Here is a tiny trained network, its code and every weight. The questions are about switching its units off for an input and a target symbol, where a switched-off unit gives its printed mean instead of its output.

import numpy as np


def w(rows, s, z=0):
    codes = np.array(rows[::2]) - 128.0
    scale = np.full(codes.shape[1], s)
    scale[-1] = z or s
    return codes * scale


def softmax(a):
    e = np.exp(a - a.max(-1, keepdims=True))
    return e / e.sum(-1, keepdims=True)


def log_softmax(a):
    a = a - a.max(-1, keepdims=True)
    return a - np.log(np.exp(a).sum(-1, keepdims=True))


def net(x, mask):
    ids = ['αβγδζηθξπτφψω'.index(c) for c in x.split()]
    T = len(ids)
    res = E[ids] + P[:T]
    u = 0
    for l in range(3):
        r = res
        for j in range(3):
            rows = slice(2 * j, 2 * j + 2)
            q, k, v = (r @ M[l][rows].T for M in (Q, K, V))
            z = softmax(np.where(np.tri(T) > 0, q @ k.T / 2**0.5, -1e9)) @ v
            o = O[l][rows]
            res = res + np.where(mask[u + j], z, o[:, -1]) @ o[:, :-1]
        u += 3
    return log_softmax(res[-1] @ U[:, :-1].T + U[:, -1])


Q, K, V, O = {}, {}, {}, {}
E = w([
[180,182,136,139,63,88],'α',
[176,79,146,206,63,112],'β',
[191,188,191,55,148,63],'γ',
[112,158,129,200,111,74],'δ',
[106,161,170,132,194,58],'ζ',
[135,55,185,207,162,92],'η',
[208,86,199,162,77,210],'θ',
[197,62,166,114,173,64],'ξ',
[168,137,98,28,167,68],'π',
[252,93,122,83,71,117],'τ',
[134,165,135,130,144,206],'φ',
[216,204,135,4,116,178],'ψ',
[194,74,168,75,200,199],'ω',
],0.016)
P = w([
[20,118,196,115,77,88],'0',
[100,132,180,121,97,115],'1',
[143,139,153,135,127,134],'2',
[175,148,130,149,145,152],'3',
[206,153,109,155,165,168],'4',
[231,163,86,162,175,179],'5',
[252,175,76,171,186,192],'6',
],0.013)
Q[0] = w([
[182,233,165,178,176,128],'0.h0',
[242,36,99,124,165,121],'0.h0',
[116,235,161,137,141,120],'0.h1',
[34,58,2,83,70,157],'0.h1',
[206,123,209,97,165,220],'0.h2',
[102,150,161,231,190,26],'0.h2',
],0.0087)
K[0] = w([
[192,119,118,200,181,127],'0.h0',
[158,206,137,153,162,133],'0.h0',
[141,62,155,131,139,162],'0.h1',
[113,144,252,133,65,66],'0.h1',
[188,146,118,136,134,172],'0.h2',
[133,99,154,137,132,49],'0.h2',
],0.012)
V[0] = w([
[146,1,155,98,157,157],'0.h0',
[85,207,164,144,177,162],'0.h0',
[74,221,99,96,168,145],'0.h1',
[164,91,214,149,151,110],'0.h1',
[53,121,107,90,90,158],'0.h2',
[145,102,168,115,73,143],'0.h2',
],0.0069)
O[0] = w([
[62,187,30,110,91,114,128],'0.h0',
[158,121,158,144,113,99,124],'0.h0',
[194,49,198,153,142,169,45],'0.h1',
[90,254,61,99,153,143,253],'0.h1',
[124,57,130,177,132,125,2],'0.h2',
[145,165,102,112,150,104,207],'0.h2',
],0.0092,0.0041)
Q[1] = w([
[163,115,113,129,96,4],'1.h0',
[170,157,108,169,187,139],'1.h0',
[174,144,108,117,162,140],'1.h1',
[108,95,105,113,182,123],'1.h1',
[141,76,108,124,122,143],'1.h2',
[93,104,144,100,88,130],'1.h2',
],0.014)
K[1] = w([
[114,126,137,86,140,255],'1.h0',
[216,157,70,168,211,185],'1.h0',
[180,168,99,188,167,144],'1.h1',
[137,145,154,127,46,129],'1.h1',
[129,195,186,152,136,99],'1.h2',
[73,112,173,112,68,99],'1.h2',
],0.0099)
V[1] = w([
[135,164,144,138,164,90],'1.h0',
[186,116,93,160,118,31],'1.h0',
[160,168,173,39,77,102],'1.h1',
[99,114,144,82,250,130],'1.h1',
[143,141,119,190,87,188],'1.h2',
[171,134,124,51,128,168],'1.h2',
],0.014)
O[1] = w([
[164,169,142,175,86,123,198],'1.h0',
[155,171,140,144,92,5,156],'1.h0',
[91,120,166,163,71,100,251],'1.h1',
[150,100,40,193,93,200,129],'1.h1',
[85,186,181,85,136,169,102],'1.h2',
[81,70,121,112,58,115,212],'1.h2',
],0.011,0.012)
Q[2] = w([
[140,113,95,91,247,153],'2.h0',
[96,92,154,61,184,93],'2.h0',
[132,146,134,77,127,131],'2.h1',
[97,114,123,147,166,125],'2.h1',
[94,1,192,74,202,172],'2.h2',
[78,82,143,171,78,66],'2.h2',
],0.0067)
K[2] = w([
[79,133,117,201,184,114],'2.h0',
[72,126,179,177,132,130],'2.h0',
[114,148,149,139,114,149],'2.h1',
[134,109,136,98,93,115],'2.h1',
[1,132,194,201,119,135],'2.h2',
[187,53,147,49,100,108],'2.h2',
],0.0086)
V[2] = w([
[120,71,74,111,189,84],'2.h0',
[46,153,164,254,182,127],'2.h0',
[242,178,108,53,47,171],'2.h1',
[80,108,125,183,130,102],'2.h1',
[140,163,140,189,86,180],'2.h2',
[135,62,86,87,180,79],'2.h2',
],0.01)
O[2] = w([
[160,99,127,48,62,102,9],'2.h0',
[141,227,180,136,32,208,78],'2.h0',
[82,184,215,96,1,178,141],'2.h1',
[145,101,115,69,168,110,187],'2.h1',
[113,182,143,197,200,143,182],'2.h2',
[139,124,140,77,31,88,47],'2.h2',
],0.0096,0.013)
U = w([
[130,115,211,137,123,92,126],'α',
[134,197,132,31,164,106,142],'β',
[97,100,145,218,62,108,63],'γ',
[254,145,171,82,186,118,130],'δ',
[245,112,94,179,132,147,93],'ζ',
[198,207,28,66,187,144,105],'η',
[27,170,116,80,138,137,124],'θ',
[123,180,40,152,61,107,99],'ξ',
[200,72,144,154,59,135,160],'π',
[36,131,113,129,127,52,84],'τ',
[181,95,178,85,135,197,250],'φ',
[64,38,171,159,148,127,101],'ψ',
[57,113,47,130,90,177,165],'ω',
],0.0097,0.019)

Each question gives the input, a string of symbols that net reads in full, and the target symbol t.
The units are the heads (2 rows each of Q, K, V and O). Each row of codes is followed by its name. A weight is (code - 128) times the scale printed after its matrix; where a second scale follows, it is the last column's (O and U).
mask holds one flag per head, layer by layer. A switched-off head (its flag False) gives its mean, the last column of its rows in O, instead of its output. The means were averaged over made-up inputs and are rounded, as every weight is.
A unit's drop is (log p(t) with every unit on - log p(t) with that unit switched off) / (log p(t) with every unit on - log p(t) with every unit switched off).
The circuit of an input: a set's keep is (log p(t) with only the set's units on - log p(t) with every unit switched off) / (log p(t) with every unit on - log p(t) with every unit switched off). Starting from all 9 units, units are removed one at a time, each time the one whose removal leaves the highest keep (on an exact tie, the one counted first), for as long as the keep stays at least 0.8.
circuit, biggest first: the units of the circuit, biggest drop first
unit that matters most: the unit with the biggest drop
heads that matter: for each layer, one digit per head in row order, 1 if its drop is at least 0.15 and else 0, layers parted by /
input η ζ θ α, target θ: circuit, biggest first -> (1.h0; 1.h2; 0.h1)
input φ τ η α β π ζ, target π: unit that matters most -> 2.h2
input ω ζ α π δ γ ζ, target ζ: heads that matter -> 100 / 110 / 000
input θ φ γ ζ φ, target ζ: circuit, biggest first -> (1.h1; 0.h1)
input ξ ψ γ ω π, target ω: circuit, biggest first -> (1.h0; 1.h1)
input α φ α, target φ: circuit, biggest first -> (1.h0; 0.h1)
input π π β, target π: circuit, biggest first -> (1.h2; 2.h2)
input δ τ τ α γ, target τ: circuit, biggest first -> (2.h0; 1.h1)
input τ τ ξ ψ ω ω ξ, target ω: heads that matter -> 000 / 000 / 000
input ω ξ α α ψ, target ψ: circuit, biggest first -> (2.h0; 1.h2)
input η γ δ φ φ ω π, target ω: circuit, biggest first -> (1.h2; 1.h0)
input φ β τ ξ ψ δ, target ψ: heads that matter -> 010 / 001 / 100
input ω η ω π ζ θ ω, target ω: heads that matter -> 000 / 001 / 000
input η ξ α φ, target φ: circuit, biggest first -> (0.h1; 1.h2)
input τ α β, target α: circuit, biggest first -> (1.h1)
input β ζ π θ, target π: circuit, biggest first -> (2.h2; 1.h2)
input φ η ξ α, target ξ: heads that matter -> 010 / 010 / 001
input φ α τ α β, target τ: heads that matter -> 010 / 100 / 100
input ψ ω φ α π α, target π: heads that matter -> 000 / 000 / 001
input β θ ω α, target ω: unit that matters most -> 1.h0
input θ ζ τ φ θ θ ζ, target θ: circuit, biggest first -> (1.h2; 2.h1)
input η α ψ γ, target ψ: heads that matter -> 000 / 000 / 100
input ξ ψ ψ φ, target ψ: heads that matter -> 010 / 001 / 100
